What each symbol does to the nodes:
at | α η ω
s55 | s141 s111 s556
s914 | s116 s905 s861
s936 | s310 s12 s201
s38 | s208 s949 s711
s610 | s434 s372 s535
s201 | s911 s443 s570
s967 | s2 s532 s76
s208 | s958 s112 s94
s884 | s92 s711 s142
s14 | s180 s171 s208
s570 | s591 s310 s30
s614 | s751 s631 s700
s769 | s142 s81 s905
s864 | s64 s769 s914
s444 | s557 s816 s260
s639 | s177 s446 s532
s816 | s835 s116 s918
s30 | s372 s911 s548
s383 | s849 s576 s141
s345 | s967 s322 s597
s666 | s322 s177 s2
s577 | s610 s30 s446
s915 | s962 s932 s218
s604 | s711 s958 s81
s636 | s443 s700 s936
s443 | s163 s497 s310
s849 | s111 s11 s695
s535 | s577 s632 s392
s116 | s864 s302 s819
s302 | s769 s92 s466
s700 | s497 s763 s12
s663 | s712 s398 s915
s111 | s484 s661 s383
s277 | s666 s639 s967
s398 | s55 s849 s932
s112 | s130 s796 s180
s497 | s614 s423 s247
s796 | s915 s193 s854
s202 | s444 s344 s358
s90 | s983 s209 s162
s632 | s30 s201 s434
s310 | s636 s247 s911
s751 | s119 s162 s497
s218 | s796 s712 s171
s819 | s914 s466 s835
s695 | s383 s412 s55
s171 | s854 s962 s112
s484 | s412 s20 s849
s932 | s556 s695 s712
s297 | s209 s358 s543
s247 | s700 s119 s163
s162 | s332 s374 s423
s557 | s937 s835 s202
s358 | s260 s937 s386
s76 | s345 s666 s187
s576 | s11 s597 s484
s466 | s905 s599 s864
s209 | s264 s260 s374
s119 | s763 s332 s614
s180 | s949 s854 s958
s509 | s547 s577 s639
s94 | s38 s180 s604
s4 | s604 s208 s92
s322 | s532 s509 s277
s141 | s695 s484 s398
s20 | s187 s967 s11
s264 | s386 s202 s297
s661 | s20 s345 s576
s446 | s535 s548 s547
s861 | s819 s64 s816
s92 | s81 s94 s599
s983 | s543 s264 s332
s631 | s162 s543 s763
s187 | s597 s2 s661
s81 | s4 s38 s884
s412 | s576 s187 s111
s962 | s663 s556 s796
s937 | s918 s861 s444
s854 | s218 s663 s130
s10 | s639 s392 s322
s2 | s277 s10 s345
s374 | s297 s709 s983
s918 | s344 s819 s557
s548 | s632 s591 s610
s712 | s193 s55 s962
s763 | s423 s90 s751
s543 | s374 s386 s90
s949 | s112 s218 s14
s599 | s884 s604 s769
s556 | s398 s383 s193
s392 | s446 s434 s509
s260 | s202 s918 s709
s130 | s171 s915 s949
s64 | s466 s142 s116
s835 | s861 s864 s344
s434 | s548 s570 s577
s11 | s661 s76 s412
s142 | s599 s4 s302
s597 | s76 s277 s20
s711 | s94 s14 s4
s532 | s10 s547 s666
s344 | s816 s914 s937
s177 | s509 s535 s10
s547 | s392 s610 s177
s423 | s631 s983 s119
s591 | s201 s636 s372
s386 | s709 s444 s209
s12 | s247 s751 s443
s905 | s302 s884 s64
s193 | s932 s141 s663
s709 | s358 s557 s264
s163 | s12 s614 s636
s332 | s90 s297 s631
s372 | s570 s936 s632
s958 | s14 s130 s38
s911 | s936 s163 s591

In the rows, 500 stands for zero.

The rows follow the links: the fewer symbols apart two nodes are, the more alike their rows tend to be.

Known rows, each with its node:
[720,891,636,458,343,395,563,404,560,524,691,512,672,691,621,625,546,564,109,549,750,312,473,641,950,421,783,402,388,527,505,613,289,378,275,729,655,721,708,879,295,242,277,519,283,253,558,541,513,816,235,576,491,415,308,508,446,637,284,572,635,259]; node s38
[415,67,351,712,827,790,231,723,516,233,405,466,393,319,610,604,441,480,984,422,189,647,452,518,79,411,554,505,646,632,333,578,752,534,579,374,487,465,223,272,390,650,480,568,474,567,434,548,564,70,646,332,743,550,715,536,785,528,653,575,394,527]; node s763
[673,945,652,362,248,293,671,330,531,646,661,526,660,706,513,524,550,542,24,569,804,318,503,570,973,496,644,447,366,445,590,523,247,410,325,700,597,642,766,838,433,274,379,482,381,324,565,504,472,901,274,627,373,426,285,493,336,566,294,509,633,348]; node s130
[660,422,484,729,746,746,230,667,598,187,615,471,563,506,799,796,479,558,663,458,401,459,405,700,509,294,916,398,562,729,282,731,555,394,333,607,680,727,399,658,105,383,208,612,204,294,478,623,593,318,379,389,816,462,554,549,815,700,445,688,517,245]; node s918
[254,182,395,454,542,506,535,530,422,593,294,496,330,329,302,296,469,430,776,479,317,673,545,313,116,629,117,626,571,395,565,325,667,638,735,271,309,233,360,123,802,751,783,444,774,773,455,414,452,299,757,479,395,582,637,469,433,317,695,372,386,784]; node s434
[719,563,514,671,651,678,290,606,604,237,670,483,619,580,789,793,493,563,504,482,499,398,420,710,661,305,947,366,512,700,328,740,484,375,293,668,698,771,482,761,103,307,186,604,186,245,504,615,592,451,309,430,761,433,486,543,742,717,380,687,564,197]; node s914
[493,143,373,748,844,806,194,738,553,188,463,462,435,368,694,686,441,510,930,425,224,597,439,591,175,357,693,459,639,686,287,640,719,483,501,440,555,562,239,379,272,573,385,590,372,478,449,584,587,97,573,337,799,520,687,540,834,601,611,625,424,420]; node s983
[650,395,467,731,747,753,228,680,595,180,614,473,561,498,787,795,476,559,693,455,393,469,415,697,480,293,911,384,559,721,285,739,576,391,343,594,656,720,377,641,109,390,217,618,213,300,482,623,593,295,384,375,819,464,564,550,823,698,462,686,508,250]; node s937
[276,384,460,347,384,360,681,421,387,732,320,517,376,408,222,219,493,435,542,512,464,619,572,296,290,684,60,626,504,316,658,266,550,634,726,311,298,226,490,213,889,703,813,400,815,768,489,384,414,504,705,559,261,563,535,456,284,279,630,326,434,800]; node s639
[271,119,367,531,634,588,449,601,437,500,290,492,328,300,370,354,459,433,869,457,265,685,533,352,47,589,195,600,605,454,507,369,710,629,728,274,335,270,295,122,728,759,728,474,728,747,447,445,483,210,763,424,487,586,683,495,531,345,718,416,364,749]; node s570
[289,454,484,312,334,305,717,380,398,766,339,520,395,431,217,208,505,439,457,525,515,593,587,289,353,703,61,624,477,293,679,265,507,635,709,345,300,237,536,259,891,665,818,396,814,761,501,378,402,577,683,579,230,548,502,453,242,286,611,317,444,792]; node s322
[636,345,454,745,777,775,208,691,591,164,593,475,536,472,786,785,472,545,731,449,354,485,412,688,436,300,883,391,580,718,280,732,608,410,367,571,655,695,351,602,124,422,236,618,236,324,468,617,603,258,408,364,826,475,588,545,838,687,484,674,491,274]; node s444
[305,480,492,304,318,294,734,374,392,782,334,525,400,447,215,208,509,434,441,526,531,586,586,285,388,710,62,622,474,298,691,255,498,622,705,352,309,233,544,265,898,661,815,386,808,751,505,370,405,589,675,584,223,554,496,446,227,286,587,314,453,780]; node s666
[742,736,574,594,538,568,393,525,595,335,698,498,652,645,740,750,512,577,326,510,618,351,436,698,820,332,921,374,464,646,393,703,384,359,254,711,704,773,582,843,148,262,182,579,188,210,522,605,564,613,260,493,669,422,403,533,636,694,331,652,596,193]; node s769
[259,154,380,488,580,538,496,552,414,542,290,499,316,317,317,316,466,442,804,466,297,685,545,330,84,616,147,608,579,425,542,340,682,627,741,277,315,247,337,131,769,754,763,454,768,774,458,427,457,259,771,452,427,584,648,477,468,335,701,393,379,766]; node s632
[389,688,566,246,202,209,801,295,418,841,428,530,478,548,228,225,528,458,217,553,669,490,581,326,617,691,148,582,405,281,730,281,379,583,612,457,357,316,674,446,851,550,739,389,746,655,538,377,396,781,556,641,170,509,393,447,157,328,496,329,516,705]; node s661
[687,497,502,700,700,719,258,640,596,212,650,480,588,533,790,797,494,560,586,465,454,423,412,705,583,294,933,380,539,713,299,737,524,368,309,642,688,744,434,707,92,345,193,611,196,258,495,621,597,379,337,407,784,447,522,541,786,709,414,686,538,224]; node s835
[726,638,543,651,607,624,334,570,599,279,686,489,630,610,779,779,503,572,431,493,555,374,420,709,732,313,944,371,483,674,351,731,434,360,268,683,701,784,525,797,110,288,179,596,186,230,520,616,570,517,282,456,722,429,451,536,700,717,355,673,581,205]; node s64
[451,791,600,242,167,191,819,255,428,841,486,531,529,603,263,271,541,469,120,569,733,438,573,376,736,669,224,563,387,286,724,318,322,542,551,513,402,380,727,545,792,472,674,389,686,586,554,408,403,859,490,655,171,497,346,454,160,359,441,348,556,632]; node s111
[538,884,641,256,167,186,797,259,459,809,553,536,581,650,336,336,549,493,31,585,783,384,554,434,855,623,358,530,355,326,699,379,267,499,476,577,466,465,766,654,685,405,585,414,589,500,561,423,422,916,400,668,218,469,297,466,178,426,378,393,587,541]; node s398
[474,124,370,752,844,808,194,736,543,190,463,469,431,351,675,672,452,503,945,427,215,612,442,585,156,368,668,462,640,681,299,632,725,493,514,423,546,544,236,350,297,591,397,588,391,483,446,578,584,86,580,329,793,531,704,532,821,586,617,604,413,438]; node s90
[497,848,625,244,156,191,809,256,440,824,518,539,552,628,299,304,548,489,78,569,767,417,564,400,801,643,283,551,373,307,714,346,291,528,502,542,436,422,750,601,740,440,633,399,636,537,554,417,412,891,443,659,184,482,318,463,164,400,404,369,577,587]; node s695
[736,657,553,634,582,614,354,556,596,292,689,485,637,616,767,774,510,572,399,499,571,367,423,710,745,320,939,364,483,679,359,729,427,357,268,694,706,767,544,815,122,287,182,593,180,221,514,608,574,551,279,465,714,425,428,544,689,710,351,672,581,198]; node s466
[264,141,374,508,599,550,488,572,433,533,295,485,326,315,338,326,469,425,835,461,282,686,541,341,78,606,154,604,591,429,537,355,694,634,738,274,319,254,315,124,757,761,755,461,749,765,455,436,469,240,760,442,446,578,662,485,477,342,707,392,377,763]; node s30
[258,307,435,378,427,403,634,448,405,694,302,509,352,374,244,239,482,427,624,499,414,638,578,291,226,666,74,621,527,338,633,279,586,643,744,304,292,221,446,174,872,733,809,410,811,776,478,389,421,435,738,528,300,574,581,469,329,287,656,336,407,802]; node s547
[582,261,417,748,815,798,187,718,572,153,547,467,506,429,762,754,461,537,822,437,308,521,416,656,330,315,825,416,607,718,276,705,654,438,409,523,627,648,300,517,163,475,279,611,276,374,464,614,603,182,473,345,830,490,629,548,843,667,524,670,471,324]; node s709
[254,180,387,475,566,516,525,542,424,567,293,497,325,321,306,303,465,425,794,477,307,681,551,319,97,620,135,611,578,408,547,331,672,627,743,274,312,247,346,130,790,751,781,457,772,771,460,423,459,284,758,466,416,593,647,482,457,325,699,373,382,773]; node s548

Each walk starts at a row. The symbols on each line, taken left to right, move it on to the next node.
Each answer is a row, close to the row of the node it stands for.
new walk
[438,770,596,241,168,187,814,268,421,839,479,536,517,597,261,257,536,474,136,565,723,448,581,364,714,677,206,572,381,288,718,297,334,556,557,499,398,365,715,517,803,492,694,389,697,600,540,399,393,846,508,659,176,496,353,455,155,348,449,349,545,648]
ω α η η	[333,569,531,268,260,240,773,333,397,813,380,526,426,490,211,209,520,437,333,543,598,538,583,302,491,704,81,614,441,275,720,257,441,610,670,398,326,265,610,336,893,616,787,394,788,713,523,374,396,676,621,614,188,536,445,444,187,305,549,314,480,755]
η α α α η	[251,272,421,404,475,430,596,484,408,655,291,504,338,353,264,248,484,420,670,490,380,662,567,297,182,658,89,626,540,358,613,291,613,638,745,289,290,215,409,156,857,740,801,427,803,780,471,395,438,392,749,506,330,571,600,465,359,294,672,346,396,799]
new walk
[250,247,413,418,490,459,589,490,407,638,286,501,339,343,276,256,484,427,698,486,365,662,565,299,166,658,88,625,553,366,605,300,627,642,739,292,300,227,399,147,844,749,799,429,803,785,467,399,440,367,752,503,340,583,604,466,385,293,681,349,397,802]
η ω α η η ω	[295,74,352,582,699,657,388,637,457,426,308,480,326,292,420,424,447,445,931,442,224,693,522,396,26,548,273,576,622,501,452,424,731,609,702,285,359,313,257,136,653,747,685,499,671,717,440,471,503,140,744,398,552,579,707,498,604,389,713,454,366,696]
α η ω	[324,52,341,635,757,710,336,666,477,352,334,473,343,284,488,476,444,455,970,433,203,679,501,437,28,499,366,546,642,545,413,479,752,588,671,308,402,357,236,162,568,719,614,526,622,673,437,489,529,98,718,377,624,570,721,510,677,435,704,487,367,648]
new walk
[320,553,516,276,270,266,766,340,392,813,371,531,416,481,204,199,513,440,356,529,581,556,584,296,463,704,78,612,446,282,704,259,446,615,678,382,320,266,593,323,894,627,797,384,793,722,513,380,403,654,639,613,192,542,456,442,201,300,566,313,472,758]
ω ω α ω α	[369,646,564,252,221,225,796,308,398,833,404,528,463,530,219,221,530,448,261,555,646,512,586,317,570,701,120,605,418,275,722,275,397,587,632,428,339,297,647,405,870,572,771,385,767,677,532,383,401,744,585,633,179,522,413,454,168,313,517,318,511,728]
η α ω α	[311,526,510,284,282,270,753,360,399,798,357,524,409,466,210,204,513,437,381,534,560,562,586,289,437,712,63,615,451,279,698,261,460,612,682,373,313,255,582,304,902,634,804,385,801,722,516,374,403,634,651,597,200,542,474,444,212,290,573,312,470,768]
new walk
[548,199,398,762,833,814,183,725,568,166,517,465,478,398,737,725,454,519,874,432,265,556,429,629,268,330,774,426,621,702,276,685,670,456,448,487,594,613,271,452,213,521,315,602,317,415,447,597,592,142,511,339,822,508,663,549,847,631,564,648,443,364]
ω η α α	[613,308,430,751,793,792,195,711,595,155,569,467,523,450,776,773,466,547,781,440,328,501,419,669,385,304,850,410,594,722,270,727,632,418,383,554,637,680,328,567,145,449,258,611,255,349,467,619,602,225,438,353,835,487,611,544,835,674,506,670,478,292]
α ω α ω η	[653,372,452,736,770,775,206,681,594,168,602,472,553,486,786,789,473,549,718,447,368,483,413,691,455,298,893,395,570,724,288,732,593,404,356,579,662,708,366,616,119,409,223,609,231,311,474,610,605,275,396,371,815,471,582,547,825,690,470,686,507,261]
new walk
[287,83,354,567,688,631,406,631,449,437,307,481,327,288,406,405,455,441,919,445,232,693,518,377,31,557,250,582,613,481,471,408,736,608,714,287,355,297,262,131,670,750,691,493,692,730,445,462,498,158,757,404,538,574,697,491,581,381,713,436,359,716]
α ω η α η η	[440,84,362,729,837,788,218,729,538,213,426,476,405,334,642,631,445,490,982,426,196,636,448,545,113,400,604,485,650,651,321,601,742,519,558,393,508,492,219,305,352,627,452,571,439,539,438,562,576,71,617,329,769,534,705,526,795,550,636,590,401,480]
ω ω η α η	[539,182,391,764,839,809,189,743,567,165,509,464,468,385,721,722,456,530,899,430,252,567,431,620,240,343,751,440,623,701,280,681,693,464,468,470,584,594,271,434,221,530,330,602,326,429,451,595,594,129,524,334,824,506,665,540,843,618,574,640,440,381]
new walk
[257,133,383,517,622,570,476,585,428,515,292,492,329,301,344,341,456,426,852,458,271,688,539,345,65,599,182,599,603,443,521,362,698,625,733,271,326,262,300,123,749,757,748,467,740,757,456,434,465,224,762,440,463,595,670,482,508,338,711,404,367,755]
η η ω η α	[374,50,344,685,809,767,265,714,507,275,368,476,365,306,569,561,450,473,992,414,185,659,469,486,58,440,477,522,648,611,353,540,752,554,620,349,455,427,214,223,460,688,534,547,531,611,437,526,543,67,679,352,701,563,728,522,747,490,684,538,378,577]
α ω α ω α ω	[342,55,343,660,778,724,301,693,485,320,343,467,351,294,519,513,448,465,982,429,187,675,488,456,30,479,414,543,640,576,391,502,761,574,648,317,420,379,221,186,521,717,587,534,575,650,430,504,534,83,710,356,658,569,722,513,699,452,695,517,365,618]
new walk
[730,855,627,494,389,445,512,427,571,467,706,511,668,684,659,676,537,558,168,539,715,316,461,663,932,396,833,387,414,576,463,638,313,371,262,726,675,749,679,875,241,246,241,540,248,234,549,569,535,748,227,557,549,421,335,520,509,665,287,605,625,233]
η ω ω	[734,871,624,480,378,422,531,419,563,485,708,502,674,693,647,660,543,565,145,546,728,301,459,657,941,410,823,393,407,553,478,636,304,371,260,725,671,734,696,876,256,238,257,538,263,245,551,557,524,771,238,558,531,424,322,516,494,650,290,599,640,251]
η ω η η α	[619,955,657,306,189,239,733,287,491,720,624,531,636,699,434,441,551,523,6,575,817,334,523,511,953,559,520,476,353,392,646,463,236,452,377,664,549,574,781,774,542,314,467,457,475,390,564,476,455,926,325,649,298,441,278,480,246,509,324,461,622,426]
new walk
[526,170,387,754,838,818,186,739,561,173,492,461,458,382,707,706,451,518,908,433,242,582,432,609,220,335,730,448,626,694,286,662,695,461,478,462,574,589,257,415,243,546,343,604,349,445,449,590,594,115,543,338,821,513,675,538,833,614,582,634,439,397]
ω α ω α α η	[564,246,409,760,822,809,181,726,574,163,536,471,496,417,756,754,458,533,843,431,286,541,415,649,306,320,805,419,603,716,267,697,659,446,425,507,615,651,294,495,181,492,289,609,295,386,456,600,599,166,487,348,828,494,635,544,852,643,544,658,467,336]
ω ω η α η η	[704,522,507,692,685,703,267,620,601,218,660,488,603,548,799,800,488,563,568,468,469,412,417,717,613,299,943,373,526,708,309,735,509,376,301,647,690,758,458,726,100,339,186,615,180,256,495,623,581,404,316,414,785,443,510,539,769,712,407,689,545,217]
new walk
[482,828,614,244,157,177,811,266,438,837,510,532,544,622,286,282,543,483,84,576,752,418,567,382,775,651,265,546,368,305,711,328,297,530,519,537,424,411,745,580,760,451,648,404,653,548,548,417,400,887,456,664,187,487,324,456,161,382,418,360,567,600]
α α α η	[384,675,562,249,206,207,797,299,411,839,418,526,472,533,215,214,523,453,234,552,652,496,588,324,592,693,127,601,411,270,725,278,387,584,624,440,351,309,664,417,855,565,762,385,750,664,527,381,394,770,564,641,175,516,402,445,165,317,503,322,514,715]
α η α η α ω	[283,407,470,334,363,340,695,404,400,747,323,521,382,415,221,208,506,431,518,514,476,607,583,292,309,691,55,632,497,312,675,267,533,637,714,327,300,222,502,224,886,695,821,404,824,768,486,378,416,524,704,558,260,554,534,456,262,281,627,321,433,797]
